Each row is followed by its class number.
[-347   -8   40  538 -370 -377  -19 -280  -55   30 -306 -139 -225   23
 -407  102 -129 -211 -135   49   83 -226    4   59  -44   99 -344  -73
  245  190   26  311 -194  207  182  203  193]
10
[ 184  246 -282   63 -135 -149 -127 -113   -8  242  -93  157 -281   96
  390   42  -23 -116 -143 -228  351 -139  117  -98  196  -93 -144  -84
  325  244 -218  128 -413   42  617 -217  122]
4
[-302  250  -41  245   86 -271   81 -180   43  165  -11 -139    6 -168
 -130  261 -134 -325  -40  229   -8 -115   37  102  -81 -303  -65 -200
 -442   41   65  445 -104   94  -68  -55  -14]
7
[  45 -185  157  220   14    9 -119 -196 -174   71 -200 -388  -29 -174
 -343  205  -61  146 -108 -128 -139  -23  -23  133 -266 -219 -224 -137
 -273  123  132  201  195  237 -160  148   -9]
6
[ 264 -230   43   14  106  236 -314  -21   21  -71 -196 -267   54  187
  289  158   12  459 -178 -326   60 -185  118  218   86  -12  -95 -153
  284  331   -6 -411 -102  -32  288   72  162]
9
[ 263  128  202   60    1  139  228  -26   76   88  254  131   86   33
  -78  120  -47 -289  -30   94 -429  -57   33   68  363   54 -170 -287
 -422   34  185  384 -209  -32 -123    1  -54]
1
[  -3   93  110 -119  -30  201   15   85  210  152  115  104  228  319
  306  -42  232  -54 -198 -137 -109   40  169   79  429  136   78 -228
   -4   73 -144 -159   63 -435  202   13  -16]
3
[-233  425  -82   48 -280 -123  165   70  157  358  335  -60 -248 -118
   16 -112  221 -479 -136  -53   80   77    8 -151  369   37   62 -288
 -364  -58 -335  356  475 -506  565 -129 -175]
12
[-133  105  -89  212  121  186   46 -121  171    6   58 -481 -258 -329
 -428   55   41 -129   50  315  549  -47  220 -130  -39  -57  369 -407
   31  -35  225   61    9 -212   36   15  204]
0
[ 283  -40   66  -93  158  161  113 -248 -163   -2  -59  278  432 -115
  287  -84 -184   59  -97  -56 -245  -81  -95  -24  -44 -194 -198   39
  189  116 -150  274 -375  271 -238 -117 -119]
5
[ -32  127 -207 -166 -135 -247  -27  -38   -8  395 -193  195  -12  201
  348 -231   31 -330 -122   10   96  105  299 -110   42 -298   -5  152
   21  -69  -46 -140 -518  -54  297  -62 -133]
4
[-243  197  111  277  256  314  391 -186   59   98   30   20  -53 -379
 -389  226  -91 -171  -57  467  152 -176   51 -132  283 -166   23 -629
 -372   61   19  751  -33 -195 -427 -211   39]
0
[ 150  231 -182   50   46 -232 -567 -130   51   65   50 -715  209  -90
  354  259   33  180 -407 -252  218  -60  176  269 -538 -474  112  103
  170  179   66 -408  -69   12  365    9  101]
9
[ 386  105  187  166  -39  464  444 -150   14  -11  362  248  -40 -180
 -203 -205 -128 -321   34  376 -172  -63  -30 -321  454  221 -133 -208
  112   26  -11  532 -345   79 -322 -104    8]
10
[ 271  199  150  -63  125  219  111  -65  130   -9  283   91  186  124
  -70  165  -12 -146   11  117 -290   25   36   91  269    7  106 -132
 -298   54  235  233  -70    6 -177  -98  106]
0
[ 274   44  -36  -15   64  147  156 -160 -156  211  -98  466  -34   36
  169   11 -186  -82 -174  -92  -66 -131   70  -77  399 -164 -325 -219
 -108  283 -120  394 -506  157   53 -223   73]
5
[ 268   32  137  105 -253   78   41  -40   89   87  397  -48   45  124
  -11  -69   59 -315 -242  -29 -211   -4  135 -115  301  234 -138 -131
   77   74   62  -17 -228 -118  168  112   68]
6
[ 425 -166  211 -154  299  212 -132 -109 -191  -46   69 -306  430 -110
  -42  107 -131  222 -164  102 -332   34  214   77 -273 -325    3  -60
  -39  -13  364 -154 -347  205 -456  169   -8]
8
[ 697  -95  -84 -472  443  604  -87   10 -141    4    8   12  368  -81
  396  -78 -119  362  -69   13   22  138  241  -63 -159 -421  214   28
  149   59  257 -208 -416  235 -292 -191   45]
1
[  49   61 -145 -138  -71 -207 -171  -14  -28  152 -150 -417  -28 -107
  178 -288   89 -102   65  -89  169  182   72   10 -389 -322  241  242
   31 -162  -20 -378   77   -4  341  113 -285]
10
[ 536  137   33 -390  164  329  -86   68    1  211  329 -145  243  -68
  522  -84  142  135 -117 -283 -118   54   78   28   59 -198  111   -5
 -236   30 -196 -140  154 -209  245 -138 -273]
6
[-239   89  116   33  262  342  283  -31  124  151  150  -74  137 -320
 -188  141   49 -179  -94  339   97   38  175 -114  232 -218  150 -551
 -433  -68   -6  436   93 -279 -365 -184  -42]
1
[-188  -65   63    0   43  -43 -105 -158 -127  113 -254 -290   28 -126
 -124    2   39   82  -18 -100    6   83  -51   85 -345 -254  -38  -11
 -115    0  -33  118  352  131  -52   68 -111]
7
[-113  219  175 -112    3  168   75  218   19  345  249  212  156  147
  -25  175  150 -318 -542  265 -228  108  360    6  548 -128 -102 -529
 -711  -67  230  306  -77 -593 -140   27  112]
4
[-191  -38 -128  254   92   31   58 -200  203  -31 -202 -246 -317  -98
 -256  -20  -11  -37  222  220  438 -107   49 -110  -26   48  241  -64
  400  -17  -41   79  -75   51   16  -69  187]
2
[-516  178  -85   -2 -255 -296   40   65   65  472 -110  399  -35  178
  115 -142  189 -517 -208    3   66   10  237  -64  355  -66 -134 -140
 -345   -3 -173  213  -77 -257  373  -89  -80]
11
[  47  148 -121   88  -72 -194  123  -83  -26  427 -109  -98 -274 -101
 -169 -111 -103 -553 -184  338   90   14  446 -168   77 -345   27 -222
 -318  -53  318  209 -569  -25   46    6  -30]
11
[ 166   24   18   36  178  212  129 -206  -33   18  -30 -232 -147 -241
 -281 -129 -109   -7  185  150   26   60  -27  -73 -204 -202  192  -33
  -84  -69  107  242  114  223 -187 -128  -72]
5
[ 455   86  -53 -313  170  388  104 -147 -131   36  -77  457   69   91
  461  -86 -132  177  105  -90   52  -13   69 -125  235 -104  -38   51
  397   75 -191  186 -448  237  -61 -315   34]
4
[ 245  211 -208  337  -88  -17   69 -293   96    7   67 -527 -528 -350
 -334  -49  -85 -179  230   95  353 -123  -68 -110 -295  -23  247  -48
  323   31   73  294   37  286  226  -73   68]
3
[ 159   66    8  184  -55   69 -268 -198   10  -58  -51 -371   27  106
  -81  275  -47  173 -209 -100   87 -146  116  158 -148  -51  -78 -104
  367  234  150  -24 -130  120  124   91  329]
2
[ 638  -47 -234  -22  109 -270 -156 -177   18  -20 -224 -229   24   88
  433  -52 -231  -32  208  -92  -98 -180    4  158 -377 -284    0  393
  293  114  177 -369 -719  457  266  107 -152]
2
[ -39   44 -131  119  -54 -348 -353 -218  -50  116 -170 -459  188 -113
  195  160  -50   88 -342 -193  154 -101  162   95 -471 -359 -106   74
  253  226  -15 -205 -162  141  272   62   74]
7
[ -43  370 -182  142  136 -143   38 -242  108  111   90   24   37 -188
  264  214 -123 -123   73  102  158 -132  -53   85   -1 -183    2  -55
  -71   91 -184  489 -127   52   47 -221  -34]
6
[ 549  200  -14  -47 -205  150  -29   -5  180   39  613 -158  -89   98
  157 -216  109 -304 -125 -152   -1   21  124 -148  339  326  110  -52
  315   68   17 -260 -148 -193  504   17  156]
5
[ -49  127  -86  180    0 -175 -193  -38  -61  181  -15 -446  -93 -351
   62  241   57   73 -282 -218   98 -141   -7  154 -169 -316 -112 -267
 -345  183 -129  210  359  -74  362   13  -33]
12
[-590 -190   35  152  145 -131 -321  -99  -14   -3 -606 -260  277  121
  -24  414   27  419 -239  -94  104  -64  119  333 -254 -338 -124 -242
  -54  177    2 -144  189  -89 -113  176  188]
2
[ 559  343  -71  -98  322  149   63 -120  103  -18  292  -65  167 -138
  280  105 -121  -61  129  155  -42   -3   -4   26   24 -204  210   25
  -77   -4   40  130 -293  112 -120 -182  -41]
10
[-195 -125   37  -59  128  133  238  -83   47  139 -141  121   55   87
   -8 -170  -12  -76   87  157  -32   34  101  -47  222  -11   95 -147
   -5  -65  -77   32 -172 -113 -171  -23 -103]
5
[-157 -280  122  110  -61  -80 -368 -215 -154 -131 -559 -455  -32  133
 -279  184   -6  417   21 -352   50   -1  -73  212 -501 -105    3   85
  315  151  179 -194  338  408   62  141  203]
0
[-118  225  -35  502    3 -223 -106 -146  141  -69   56 -632 -288  -34
 -580  413 -142 -163   27  261   38  -96  101  175 -173  -30  161 -157
 -128   34  507  132  -12  216 -108   62  362]
12
[ -65  282 -126    5   61 -243  -46 -164   98  152 -161  209  200  109
  397  207  -45  -80  -26  -85  -63 -172  -84  177   47 -205 -115   41
  -73  165 -245  343 -153   18  213 -178  -85]
2
[-128  -19  -96  -43    0   25   -4 -173   13  -30 -284 -122 -125  -66
  -85 -105   34  125  306  -64  196   57 -178  -94 -288  -54  263  191
  342  -96 -227  163  317  220   61 -112  -25]
2
[ 130  102  115   19  -18   -4  -62 -100   75   -1   65   58   79  321
   98  225  -19  -17   25 -141 -239  -76  -14  196  249  173 -109  -69
   43  177   64  102  -64   98   83   -5  159]
7
[-581   -2  -96  -50 -279 -309 -179   14  -49  291 -460  555   73  465
  258   91  106  -33 -285 -288  107  -50   82   92  336   21 -328  -12
  -18  221 -353  198  -54 -158  472  -24  142]
2
[ 217  -23   31 -361  111  223  312    7 -116  269  -41  481  162  236
  203 -392  -58 -285   15  249 -254  183  253 -227  372 -140   74   81
  -21 -184   66   28 -549   24 -259 -137 -217]
12
[-223 -192  112  165 -260 -160   99 -146 -101   33 -174   72   34  147
 -252 -204  -91 -178   -5  120 -273   16   59  -59   35  180 -217   81
  235  -61  119   58 -241  213 -106  225  -16]
12
[ 359   27  241  -61  132  308  270  -33   70  -14  229  291   93  238
 -187   51  -88 -196  167  235 -431    9   53   16  434  286  -25 -190
 -175  -43  279  357 -224   89 -321  -20    8]
11
[  57  269   80   17  322  296  154 -103   93   -5  257  -45  154 -187
 -121  274 -109  -95   24  374 -100   -6    5   59   40 -264  166 -243
 -440 -136  121  482  -46   -4 -468 -235  -11]
9
[ 330  -89  143  125  -82  168  -56  -80  -57   80  151 -212  110   54
 -116   34  -85 -132 -313   96 -275  -84  183   97   71 -107 -255 -142
 -103  126  309  -13 -400   50  -54  155    9]
9
[   3  158  259  -87  261  326  197   21   35   15  365  165  277   42
 -126  223  -44 -160   -1  288 -362   35   44   42  330  -27   25 -309
 -508  -71  150  408   21  -63 -453 -116   20]
8
[ 620  -93   28 -160  117  355 -275  -49  -43   -3  103 -412   45   54
  107  -17   31  326  -22 -273  -81   35   56  124 -157 -128   52   77
   80  122  141 -370   38  147  198   17  -32]
9
[ 195  247   -6 -432  -46   50  123   63   72  446  286   74  207  -43
  662 -367  273 -418 -130 -196  -75  138   59 -135  229 -176   90   59
 -234  -67 -469   -7  232 -438  444 -151 -479]
7
[ 223  215 -171   87  223   39 -161 -122  148  193   88 -420 -109 -244
  239  241   20   61 -219  -80  374 -213  238  108    6 -220    0 -422
   22  293  -45   -3  -80 -220  344 -114   61]
11
[ -84  -35   76   25 -234   -2  -12  -94   24   18  -82  -78 -163  149
 -183 -180   84  -52  142 -166  -54   64  -27   23   59  211   64  -17
  130  -19  -10  -13  200    7  244   91   -8]
5
[  28  276  124  195    2  338  215 -115  102   38  502 -113  -74 -254
 -413   -1   50 -313  -71  369  138   13  104 -178  343  128  150 -358
  -72  -90   51  501   -7 -125 -158  -74  197]
10
[-419  332  185   84 -249  -32   -1   49  267   34  262  182  -14  439
 -181  244  205 -215    3  -36 -130   68   33  168  510  435    9 -188
 -189  -65  -40  274  407 -355  224  -20  248]
4
[ 484   42 -162  -38  173   38 -306 -184  113 -227   15 -714 -238   12
   35   16  -65  271  237  -97  359  -94  206   86 -343   37  428  117
  736  114  297 -610 -233  174  281   68  195]
8
[ 178   77  154  224   97  190   -3  -97  -28   94  222 -624 -192 -374
 -418  224   13  -62 -202   78  -38  -55   47   11 -169 -248  -13 -418
 -447   78  199  287  297   11  -96   28   30]
7
[  44 -179  -92 -198   74 -108 -476 -109 -221  -27 -598 -281  409  135
  529  121  -27  671  -44 -550  -51   66 -121  371 -623 -398  -28  298
  398  181 -117 -390  256  318  139  118  -57]
3
[ 621  -83 -153 -152  231  297 -241 -189  -89 -193 -201 -257   56  -87
  369   25 -116  570  202 -361  127 -127 -217  141 -437 -216   63  233
  562  240 -130 -125   28  442  197 -111   -8]
2
[-117  184    3   49 -133   34   56   28   42  261  -34  369  -87  182
   54  -25   96 -293 -241   80  139  -21  192 -100  528   23  -85 -201
 -116  106  -96  286 -210 -225  191 -145  152]
10
[-183 -222  -25  223  165 -138 -312 -153   -9  -13 -434 -501   67  -66
 -108  302  -53  324 -206 -134  155 -120  208  340 -288 -338  -88 -222
  -74  224  208 -324  -50   14   22  172  164]
5
[-308  -18   51  199 -333 -308  -69  -54 -119  265 -489  455  -80  391
   27  105   -5 -235 -373 -192  -38 -117  106   62  416    9 -473 -125
  -61  295  -97  257 -284  -22  293   40  201]
10
[-130  132  207  327  -98  -48 -166   30  202   -5  228 -300  -79  270
 -448  430  126 -117 -185   85 -238  -31  133  242  276  163  -24 -333
 -431   75  330  106  196 -161   37  199  366]
2
[-176 -165   73  -64  176  176 -326 -118 -145 -131 -342 -428  123  -28
  -83  193  -19  623   36 -229   51   78 -107  218 -556 -210   63   40
  199   32   46  -75  483  310 -161   22  127]
4
[ 316   -9  -81  -15 -101 -121  195   -5  -43  432    6  212 -206   90
   88 -323  -72 -551 -102  132 -131   38  246 -227  260 -212  -63   42
 -337  -38   85   54 -650   50  169  -16 -119]
5
[ 119 -125   93  214  290  -60  -93 -119 -132  -15 -260 -108  230 -219
 -131  504 -234  163 -161   34 -291 -201  -40  264 -317 -397 -330 -190
 -488  194  264  365 -118  405 -433   -5   66]
11
[-353  368   78   11  170  108 -167   47  152  -39  375 -326  138  122
 -267  432   90  112 -128  112   -8  113  116  245   74   10  244 -386
 -400   -1  209  102  515 -225  -93  -21  294]
12
[ 366  -93  -24  303  151  218  256 -140  162   -9  133 -350 -425 -267
 -374 -140 -123 -314  110  341  190  -95  159 -180  136    3  159 -281
   12    1  289    1 -361   14  -96   25  110]
5
[ -78   55  -34   26  -77   -4  172 -281  -18   81 -100  113  116  -28
  -37 -163  -98 -176  164  181  -54   38  -35 -166  -87 -109  -12  148
  329  -95 -142  260 -256  251 -183  -79  -94]
2
[ -39  -97  236 -221  141  377  255   85 -228  198  -27  714  327  116
   26  -13  -53  -86 -271  190 -423   67  160  -77  566 -157 -274 -275
 -524   28   29  560 -324  -62 -455 -129  -67]
8
[-652 -116   47  470 -336 -424   18 -330 -100   71 -436  -30  -55    2
 -372  113 -169 -186 -109   81   43 -126   40   15 -105    8 -309  -51
  201  105  -27  424 -211  235  -57  147   94]
6
[-410   94 -258  723 -359 -659 -102 -446   14   49 -318 -401 -407 -290
 -580  149 -243 -218 -109  153  225 -195  123   18 -399 -145 -309  -49
  159  150  208  194 -378  301  187  156  206]
5
[-899  -32   98   65 -380 -334 -198  -94    9   98 -333  199  281  391
   -5   89  139   26 -185 -245   37   36   19  120   73  222 -107   77
  274   60 -284  139  287 -117  198   62  160]
6
[ 218  240   92 -223  134   84 -182   30  129   68  279   21  355  224
  375  220  117   96 -189 -218 -188  -16   98  247  228  -75   21 -107
 -238  162   21 -148   48 -217  207  -73   65]
0
[ -87 -209   26  209  229   84 -199 -200  -80 -106 -568 -230  186   18
  114  367 -171  584 -152 -165   86 -249   68  346 -183 -248 -219 -272
  249  379   35  -45 -110  151 -114   76  138]
3
[ -46 -167  142  189   92  264  310 -143   40  -26 -180   31 -113  -36
 -328  -61 -104 -161  165  295    1  -75  178  -84  263  119  -22 -285
   81   27  152  183 -188   58 -309   32   29]
11
[-440  -10   28  -27 -225 -255    0   16  -75  360 -384  492   64  421
  151  -57   89 -193 -277 -131 -107   27  111   24  322   -5 -222   30
 -111  106 -182  194 -138  -70  106  -18   35]
3
[ -64  -33  278  340 -223  -21    0 -130   16   56   71 -303   67  -30
 -462  237   -2 -213 -359  110 -276  -65  269  111   76  -27 -259 -395
 -227   77  374  198 -146  -64 -136  237  155]
1
[ 577  109 -263  -31  -49 -190  118  -31  186   41  204  -64 -277   45
  250 -405  -94 -470  409  111  119    8  100 -184  -69  108  280  401
  342 -125   97 -345 -580  239  350   36 -152]
11
[ 247 -252  202  -40  120  121   32   65   30  193  -44 -289  182  214
   15  -94   14 -181 -205  173 -283   20  386   53   53 -182   36 -171
 -311  -47  378 -433 -479 -189 -157  279 -203]
6
[-432  119   -7  406 -225 -214 -127 -218    3  123  -47 -214   30 -107
 -162  345  -38  -69 -394  -58  106 -156   69  102   -7  -76 -274 -327
  -15  267  -80  408   21  -49  123   44  212]
6
[-432  -52   93  297   75  108   60 -170 -112    9 -285 -305 -118 -359
 -595  316  -67   88    0  179  113  -35 -124   24 -260 -331    3 -335
 -346    3   -3  676  461  188 -348  -41  108]
2
[ -64 -177  159  187 -319 -146 -423  -43  -54  -56 -190 -145  125  440
  -62  167   47  211 -437 -399 -237  -55  121  262   67  159 -377  -27
  172  304  144 -336  -64    2  358  304  259]
9
